Below is a small trained network, with its code and all its weights. Each question gives an input and a target symbol and asks what happens when units are switched off, that is, made to give their printed mean instead of their output.

import numpy as np


def w(rows, s, z=0):
    codes = np.array(rows[::2]) - 128.0
    scale = np.full(codes.shape[1], s)
    scale[-1] = z or s
    return codes * scale


def norm(h):
    return h / np.sqrt((h * h).mean(-1, keepdims=True) + 1e-5)


def f(y):
    return y / 2 * (1 + np.tanh(0.7978845608 * (y + 0.044715 * y**3)))


def softmax(a):
    e = np.exp(a - a.max(-1, keepdims=True))
    return e / e.sum(-1, keepdims=True)


def log_softmax(a):
    a = a - a.max(-1, keepdims=True)
    return a - np.log(np.exp(a).sum(-1, keepdims=True))


def net(x, mask):
    ids = ['ΔΘΛΣβεηφω'.index(c) for c in x.split()]
    T = len(ids)
    res = E[ids] + P[:T]
    u = 0
    for l in range(2):
        r = norm(res)
        for j in range(2):
            rows = slice(2 * j, 2 * j + 2)
            q, k, v = (r @ M[l][rows].T for M in (Q, K, V))
            z = softmax(np.where(np.tri(T) > 0, q @ k.T / 2**0.5, -1e9)) @ v
            o = O[l][rows]
            res = res + np.where(mask[u + j], z, o[:, -1]) @ o[:, :-1]
        u += 2
        y = f(norm(res) @ A[l][:, :-1].T + A[l][:, -1])
        res = res + np.where(mask[u : u + 4], y, B[l][:, -1]) @ B[l][:, :-1]
        u += 4
    return log_softmax(norm(res)[-1] @ U[:, :-1].T + U[:, -1])


Q, K, V, O, A, B = {}, {}, {}, {}, {}, {}
E = w([
[105,254,117,177,156],'Δ',
[95,76,148,167,173],'Θ',
[158,96,118,135,138],'Λ',
[141,86,182,129,72],'Σ',
[136,199,135,91,88],'β',
[6,186,186,38,208],'ε',
[135,168,69,80,199],'η',
[124,214,152,180,110],'φ',
[64,131,156,96,135],'ω',
],0.0041)
P = w([
[144,146,133,116,153],'0',
[117,193,113,1,165],'1',
[158,160,157,128,183],'2',
[180,187,189,194,150],'3',
[102,137,115,28,113],'4',
[151,151,152,129,176],'5',
[129,179,116,170,117],'6',
[64,155,128,43,95],'7',
[144,143,146,128,171],'8',
[119,154,95,189,80],'9',
[51,121,123,58,70],'10',
[139,137,142,129,170],'11',
],0.0082)
Q[0] = w([
[152,97,180,180,53],'L0H1',
[137,117,175,207,151],'L0H1',
[106,140,199,181,109],'L0H2',
[254,65,120,182,213],'L0H2',
],0.0099)
K[0] = w([
[173,60,170,255,93],'L0H1',
[110,120,233,164,79],'L0H1',
[25,198,24,88,86],'L0H2',
[180,139,213,9,211],'L0H2',
],0.0088)
V[0] = w([
[219,192,82,81,193],'L0H1',
[211,75,118,234,167],'L0H1',
[71,168,18,23,92],'L0H2',
[119,244,192,4,191],'L0H2',
],0.0023)
O[0] = w([
[135,151,254,178,220,201],'L0H1',
[5,170,81,187,105,51],'L0H1',
[81,35,136,223,66,149],'L0H2',
[73,7,14,121,9,254],'L0H2',
],0.0025,0.0034)
A[0] = w([
[254,129,54,181,115,84],'L0N1',
[76,175,18,96,94,5],'L0N2',
[176,159,188,182,34,84],'L0N3',
[150,118,101,251,224,31],'L0N4',
],0.0076,0.0031)
B[0] = w([
[238,123,122,150,149,161],'L0N1',
[137,12,163,128,122,161],'L0N2',
[96,130,119,75,111,199],'L0N3',
[117,74,64,85,152,253],'L0N4',
],0.011,0.0023)
Q[1] = w([
[138,137,85,53,100],'L1H1',
[56,116,164,37,19],'L1H1',
[158,152,56,110,198],'L1H2',
[162,125,155,249,179],'L1H2',
],0.014)
K[1] = w([
[103,108,59,149,77],'L1H1',
[101,129,140,245,43],'L1H1',
[127,133,48,42,147],'L1H2',
[145,165,184,55,209],'L1H2',
],0.012)
V[1] = w([
[110,65,37,105,69],'L1H1',
[194,190,88,179,44],'L1H1',
[73,236,142,167,210],'L1H2',
[1,109,158,83,125],'L1H2',
],0.0061)
O[1] = w([
[242,148,164,159,42,212],'L1H1',
[202,111,58,99,178,23],'L1H1',
[237,80,148,179,63,97],'L1H2',
[179,131,83,2,70,253],'L1H2',
],0.0063,0.0041)
A[1] = w([
[135,110,2,164,135,48],'L1N1',
[151,59,202,66,106,126],'L1N2',
[123,92,70,183,37,166],'L1N3',
[35,52,165,135,71,1],'L1N4',
],0.0093,0.0046)
B[1] = w([
[89,136,167,191,75,145],'L1N1',
[121,121,114,228,139,253],'L1N2',
[36,168,162,73,142,168],'L1N3',
[178,63,255,54,191,157],'L1N4',
],0.01,0.0055)
U = w([
[76,127,106,215,117,154],'Δ',
[70,37,103,94,153,108],'Θ',
[190,102,87,157,139,253],'Λ',
[155,69,138,80,23,31],'Σ',
[187,222,180,154,99,90],'β',
[70,214,138,152,206,98],'ε',
[184,165,98,65,184,175],'η',
[81,108,2,111,144,113],'φ',
[177,104,219,126,151,138],'ω',
],0.012,0.004)

Each question gives the input, a string of symbols that net reads in full, and the target symbol t.
The units are the heads (2 rows each of Q, K, V and O) and the neurons (one row each of A and B). Each row of codes is followed by its name. A weight is (code - 128) times the scale printed after its matrix; where a second scale follows, it is the last column's (O, A, B and U).
mask holds one flag per unit, layer by layer, with each layer's heads first. A switched-off unit (its flag False) gives its mean, the last column of its rows in O or B, instead of its output. The means were averaged over made-up inputs and are rounded, as every weight is.
A unit's drop is (log p(t) with every unit on - log p(t) with that unit switched off) / (log p(t) with every unit on - log p(t) with every unit switched off).
The circuit of an input: a set's keep is (log p(t) with only the set's units on - log p(t) with every unit switched off) / (log p(t) with every unit on - log p(t) with every unit switched off). Starting from all 12 units, units are removed one at a time, each time the one whose removal leaves the highest keep (on an exact tie, the one counted first), for as long as the keep stays at least 0.8.
units of the circuit, in order: the units of the circuit, biggest drop first
top k neurons: the k neurons with the biggest drops, biggest first
k most important neurons of layer l: the k neurons of layer l with the biggest drops, biggest first
input Θ Θ ω φ Λ Θ β η Δ ε β Λ, target Λ: units of the circuit, in order	[L0N1, L1N4]
input Θ Σ Σ η ε φ, target φ: top 2 neurons	[L0N3, L0N2]
input ω Θ Λ η Σ ω Θ Σ ε Σ ω, target η: 2 most important neurons of layer 1	[L1N1, L1N3]
input η Θ Σ Δ φ φ Δ Λ, target Δ: units of the circuit, in order	[L1H2, L1N2]
input Λ η Λ ω η, target Σ: top 2 neurons	[L0N4, L0N2]
input ω ω Σ Θ ω, target β: top neuron	[L0N4]
input Θ ω Θ Σ β, target η: 2 most important neurons of layer 1	[L1N1, L1N3]
input ε β ω ω ε, target Σ: units of the circuit, in order	[L1H2, L0N4, L1N3]
input η Σ Θ β β, target φ: top 2 neurons	[L1N4, L0N2]
input ω Σ Θ Θ ω Θ η Δ, target ω: top 3 neurons	[L0N2, L1N4, L0N4]
input ε ω ε β β η φ Λ Δ, target Δ: top 3 neurons	[L1N1, L0N4, L0N2]
input Σ β ω ω φ η Θ φ, target β: units of the circuit, in order	[L0H2, L1H1]
input ε ω β ε Θ Θ β φ Θ Λ ε, target ε: 3 most important neurons of layer 0	[L0N1, L0N3, L0N4]
input φ ε Σ, target Σ: most important neuron of layer 1	[L1N3]
input η Λ η η β Θ ω φ Δ, target Δ: units of the circuit, in order	[L0N4, L1N1, L1H2]
input Σ η Θ Θ φ, target β: units of the circuit, in order	[L0N4, L0H2, L1H1]
input β Θ φ η Λ Σ Θ ω, target β: units of the circuit, in order	[L0H2, L0N3, L1H1, L0N4]
input η ω Λ Θ ε Δ η Θ η φ Θ β, target β: 2 most important neurons of layer 0	[L0N4, L0N2]
input Δ Σ β ω, target Σ: units of the circuit, in order	[L0N3, L0H2]
input β ω η η η Θ Λ ω Θ Λ Θ, target ε: most important neuron of layer 0	[L0N1]
input Θ β φ Θ φ ω Θ Δ ω Θ Θ, target β: units of the circuit, in order	[L0N4, L0H2, L1H1]
input Λ Λ ω φ ω η φ Θ φ β ω, target φ: top 3 neurons	[L0N3, L1N4, L0N2]
input Σ β η Θ ω ε Λ ω, target ε: 2 most important neurons of layer 0	[L0N4, L0N1]
input Θ ω ε Λ Λ Λ β Σ, target φ: units of the circuit, in order	[L0N4, L1H1, L1N4]
